Below is a small trained network, with its code and all its weights. Each question gives an input and a class and asks what happens when units are switched off, that is, made to give their printed mean instead of their output.

import numpy as np


def w(rows, s, z=0):
    codes = np.array(rows[::2]) - 128.0
    scale = np.full(codes.shape[1], s)
    scale[-1] = z or s
    return codes * scale


def f(y):
    return np.maximum(y, 0)


def log_softmax(a):
    a = a - a.max(-1, keepdims=True)
    return a - np.log(np.exp(a).sum(-1, keepdims=True))


def net(x, mask):
    res = np.array(x, float).reshape(1, 7) / 4 @ E
    y = f(res @ A[0][:, :-1].T + A[0][:, -1])
    res = res + np.where(mask, y, B[0][:, -1]) @ B[0][:, :-1]
    return log_softmax(res[-1] @ U[:, :-1].T + U[:, -1])


A, B = {}, {}
E = w([
[129,129,128,128],'x0',
[193,51,110,101],'x1',
[128,128,127,128],'x2',
[127,127,129,128],'x3',
[144,153,255,89],'x4',
[172,127,153,230],'x5',
[44,77,170,158],'x6',
],0.0096)
A[0] = w([
[212,27,169,161,137],'n1',
[197,159,146,197,90],'n2',
[183,144,153,203,58],'n3',
[231,106,168,143,67],'n4',
[65,175,124,62,107],'n5',
[146,106,165,198,109],'n6',
[68,128,121,136,195],'n7',
[133,54,48,166,63],'n8',
[10,60,130,90,143],'n9',
[102,47,145,135,136],'n10',
[84,234,196,136,142],'n11',
[75,65,161,143,43],'n12',
[37,190,120,107,135],'n13',
[222,212,118,143,99],'n14',
[93,78,254,100,124],'n15',
[136,155,11,141,69],'n16',
[154,12,144,146,140],'n17',
[215,88,131,93,118],'n18',
[105,161,103,51,92],'n19',
[171,168,75,131,142],'n20',
[142,74,133,138,210],'n21',
[69,71,49,177,102],'n22',
[177,182,239,125,73],'n23',
[66,54,141,158,232],'n24',
[85,214,120,152,255],'n25',
[87,102,31,175,95],'n26',
[97,124,119,48,72],'n27',
[149,126,248,26,35],'n28',
[186,184,114,162,119],'n29',
[145,31,120,25,110],'n30',
[108,175,124,148,189],'n31',
[185,149,114,233,100],'n32',
[67,193,61,67,44],'n33',
[158,139,111,217,77],'n34',
[154,109,158,173,108],'n35',
[123,75,157,234,106],'n36',
[96,119,24,119,78],'n37',
[115,136,50,199,55],'n38',
[51,141,162,143,158],'n39',
[107,112,6,151,74],'n40',
[138,117,178,78,101],'n41',
[71,116,104,26,61],'n42',
[144,14,144,40,173],'n43',
[182,146,206,187,52],'n44',
[68,77,179,214,139],'n45',
[227,221,130,86,144],'n46',
[104,63,55,161,94],'n47',
],0.009,0.0084)
B[0] = w([
[145,160,85,177,200],'n1',
[76,56,78,66,173],'n2',
[61,94,97,98,159],'n3',
[101,120,118,176,166],'n4',
[112,71,94,146,172],'n5',
[67,88,107,113,167],'n6',
[192,118,120,120,194],'n7',
[106,150,157,180,176],'n8',
[190,126,148,91,195],'n9',
[192,116,151,96,166],'n10',
[159,101,66,188,216],'n11',
[161,113,224,61,143],'n12',
[173,99,79,176,187],'n13',
[148,105,208,76,185],'n14',
[140,171,187,158,214],'n15',
[129,134,188,136,188],'n16',
[159,120,111,189,184],'n17',
[160,106,140,181,179],'n18',
[92,72,139,96,161],'n19',
[165,136,139,64,183],'n20',
[161,163,31,85,202],'n21',
[112,175,212,131,192],'n22',
[80,140,213,188,198],'n23',
[204,141,118,48,227],'n24',
[246,76,53,183,255],'n25',
[107,200,233,185,195],'n26',
[23,10,129,127,154],'n27',
[50,165,254,198,197],'n28',
[147,62,170,46,173],'n29',
[134,73,99,206,189],'n30',
[188,101,50,195,193],'n31',
[75,57,99,81,193],'n32',
[121,67,161,142,159],'n33',
[101,39,196,98,168],'n34',
[77,108,100,127,154],'n35',
[87,62,92,36,184],'n36',
[123,146,242,186,180],'n37',
[87,164,192,173,174],'n38',
[162,120,116,124,190],'n39',
[86,166,241,141,196],'n40',
[92,181,136,190,162],'n41',
[29,30,114,52,165],'n42',
[175,146,30,207,214],'n43',
[50,141,148,132,166],'n44',
[194,109,156,42,200],'n45',
[174,114,177,92,216],'n46',
[111,163,211,148,180],'n47',
],0.0055,0.0095)
U = w([
[73,182,212,177,68],'0',
[161,132,113,126,229],'1',
[32,29,113,92,130],'2',
[173,154,108,133,215],'3',
[171,147,110,131,190],'4',
[182,114,79,219,8],'5',
[203,153,173,9,66],'6',
[97,197,57,72,71],'7',
],0.013,0.011)

Each question gives the input, the list of numbers given to net, and the class t.
The units are the neurons (one row each of A and B). Each row of codes is followed by its name. A weight is (code - 128) times the scale printed after its matrix; where a second scale follows, it is the last column's (A, B and U).
mask holds one flag per neuron, in row order. A switched-off neuron (its flag False) gives its mean, the last column of its row in B, instead of its output. The means were averaged over made-up inputs and are rounded, as every weight is.
A unit's drop is (log p(t) with every unit on - log p(t) with that unit switched off) / (log p(t) with every unit on - log p(t) with every unit switched off).
The circuit of an input: a set's keep is (log p(t) with only the set's units on - log p(t) with every unit switched off) / (log p(t) with every unit on - log p(t) with every unit switched off). Starting from the 12 units with the biggest drops (on a tie, the unit counted first), units are removed one at a time, each time the one whose removal leaves the highest keep (on an exact tie, the one counted first), for as long as the keep stays at least 0.8.
circuit, biggest first: the units of the circuit, biggest drop first
most important unit: the unit with the biggest drop
top k neurons: the k neurons with the biggest drops, biggest first
drop of u: that unit's drop, to one decimal
input [0,-6,-5,5,0,5,4], class 5: circuit, biggest first -> (n25)
input [2,7,-4,5,6,4,1], class 5: circuit, biggest first -> (n43 n1)
input [4,8,0,-7,3,-3,-1], class 5: circuit, biggest first -> (n43 n30)
input [0,-6,2,1,-2,-3,1], class 5: circuit, biggest first -> (n25 n13 n31)
input [4,-7,-2,-5,0,0,6], class 5: circuit, biggest first -> (n25 n11)
input [-6,0,-4,-2,-1,3,7], class 6: top 2 neurons -> (n45 n24)
input [-3,7,1,4,-2,-5,0], class 5: circuit, biggest first -> (n43 n30)
input [-4,1,2,2,7,4,-4], class 0: circuit, biggest first -> (n23 n28)
input [5,-8,-4,0,5,6,8], class 5: circuit, biggest first -> (n11 n25)
input [2,-4,-5,5,-1,2,8], class 6: circuit, biggest first -> (n45 n24 n9)
input [-6,-8,-2,1,7,6,-2], class 5: top 3 neurons -> (n11 n25 n31)
input [-2,7,5,3,-5,-4,-4], class 5: top 3 neurons -> (n30 n43 n18)
input [5,-8,6,0,-5,8,1], class 2: top 3 neurons -> (n32 n36 n34)
input [3,-3,0,-6,-2,-8,-6], class 2: most important unit -> n42
input [7,4,5,-8,-3,-8,-4], class 2: top 2 neurons -> (n42 n27)
input [-5,-4,-1,-3,5,-5,-5], class 0: top 4 neurons -> (n28 n24 n23 n21)
input [2,5,2,5,7,1,-3], class 0: circuit, biggest first -> (n28 n23)
input [-8,5,-6,8,1,-3,7], class 1: top 2 neurons -> (n43 n30)
input [7,-7,8,-2,-6,-6,4], class 3: top 2 neurons -> (n25 n9)
input [3,-4,-6,-3,7,-3,-5], class 0: circuit, biggest first -> (n28)
input [1,-5,-5,-1,-3,3,-6], class 6: drop of n29 -> 0.3
input [0,3,-8,8,-3,-3,4], class 3: drop of n37 -> 0.0
input [6,-3,-7,8,5,0,7], class 4: drop of n25 -> 0.1
